Here is a tiny trained network, its code and every weight. The questions are about switching its units off for an input and a class, where a switched-off unit gives its printed mean instead of its output.

import numpy as np


def w(rows, s, z=0):
    codes = np.array(rows[::2]) - 128.0
    scale = np.full(codes.shape[1], s)
    scale[-1] = z or s
    return codes * scale


def f(y):
    return y / 2 * (1 + np.tanh(0.7978845608 * (y + 0.044715 * y**3)))


def log_softmax(a):
    a = a - a.max(-1, keepdims=True)
    return a - np.log(np.exp(a).sum(-1, keepdims=True))


def net(x, mask):
    res = np.array(x, float).reshape(1, 8) / 4 @ E
    y = f(res @ A[0][:, :-1].T + A[0][:, -1])
    res = res + np.where(mask, y, B[0][:, -1]) @ B[0][:, :-1]
    return log_softmax(res[-1] @ U[:, :-1].T + U[:, -1])


A, B = {}, {}
E = w([
[134,180,57,79],'x0',
[208,82,121,117],'x1',
[62,98,105,175],'x2',
[218,172,184,112],'x3',
[175,140,52,145],'x4',
[75,209,89,1],'x5',
[137,145,61,160],'x6',
[134,166,216,152],'x7',
],0.0093)
A[0] = w([
[156,133,186,13,118],'N0',
[148,18,155,187,56],'N1',
[128,74,92,1,91],'N2',
[110,68,114,15,82],'N3',
[163,139,174,87,193],'N4',
[178,75,154,168,80],'N5',
[162,168,159,225,195],'N6',
[188,139,32,157,113],'N7',
[111,131,77,30,135],'N8',
[148,73,150,224,164],'N9',
[142,188,156,97,2],'N10',
[133,178,213,124,226],'N11',
],0.0092,0.0072)
B[0] = w([
[86,164,206,69,200],'N0',
[121,59,194,182,214],'N1',
[80,201,81,29,196],'N2',
[179,255,90,78,177],'N3',
[143,132,218,73,193],'N4',
[126,66,163,221,183],'N5',
[57,75,147,137,229],'N6',
[204,185,134,184,199],'N7',
[42,185,105,150,219],'N8',
[113,14,189,134,254],'N9',
[140,154,175,46,133],'N10',
[110,78,174,113,223],'N11',
],0.0072,0.0086)
U = w([
[96,143,56,101,32],'0',
[75,111,127,158,215],'1',
[250,140,124,159,2],'2',
[153,69,136,157,97],'3',
[132,130,157,78,144],'4',
],0.018,0.005)

Each question gives the input, the list of numbers given to net, and the class t.
The units are the neurons (one row each of A and B). Each row of codes is followed by its name. A weight is (code - 128) times the scale printed after its matrix; where a second scale follows, it is the last column's (A, B and U).
mask holds one flag per neuron, in row order. A switched-off neuron (its flag False) gives its mean, the last column of its row in B, instead of its output. The means were averaged over made-up inputs and are rounded, as every weight is.
A unit's drop is (log p(t) with every unit on - log p(t) with that unit switched off) / (log p(t) with every unit on - log p(t) with every unit switched off).
The circuit of an input: a set's keep is (log p(t) with only the set's units on - log p(t) with every unit switched off) / (log p(t) with every unit on - log p(t) with every unit switched off). Starting from all 12 units, units are removed one at a time, each time the one whose removal leaves the highest keep (on an exact tie, the one counted first), for as long as the keep stays at least 0.8.
circuit, biggest first: the units of the circuit, biggest drop first
unit that matters most: the unit with the biggest drop
k most important neurons: the k neurons with the biggest drops, biggest first
drop when u is switched off: that unit's drop, to one decimal
input [5,-5,-7,2,0,-7,2,7], class 3: circuit, biggest first -> (N8, N2, N6)
input [-4,-1,4,-8,-4,-6,0,8], class 3: circuit, biggest first -> (N9, N1)
input [-1,-1,3,-7,-8,-5,-4,-1], class 3: circuit, biggest first -> (N8, N9, N1)
input [3,6,-8,4,3,-7,-2,1], class 3: unit that matters most -> N6
input [8,6,8,6,0,1,6,-3], class 2: 2 most important neurons -> (N7, N6)
input [6,-6,0,5,-8,-8,-2,2], class 3: 2 most important neurons -> (N8, N2)
input [1,-8,-2,-2,5,-8,-3,-5], class 3: circuit, biggest first -> (N8, N9)
input [1,3,4,0,2,5,2,5], class 0: 3 most important neurons -> (N9, N1, N5)
input [1,-6,7,5,-2,1,-4,-5], class 0: circuit, biggest first -> (N9, N1)
input [6,-3,8,7,5,-4,2,0], class 2: 2 most important neurons -> (N7, N8)
input [-3,-2,3,-1,-6,5,1,-2], class 0: 2 most important neurons -> (N9, N1)
input [-6,5,3,-6,-1,-1,-4,-1], class 3: drop when N0 is switched off -> 0.0
input [3,-3,-8,-4,3,-3,-8,-6], class 0: drop when N9 is switched off -> 0.1
input [-1,-3,6,-7,0,5,-2,1], class 0: drop when N1 is switched off -> 0.1
input [8,7,-4,5,-3,-7,-1,8], class 3: most important neuron -> (N5)
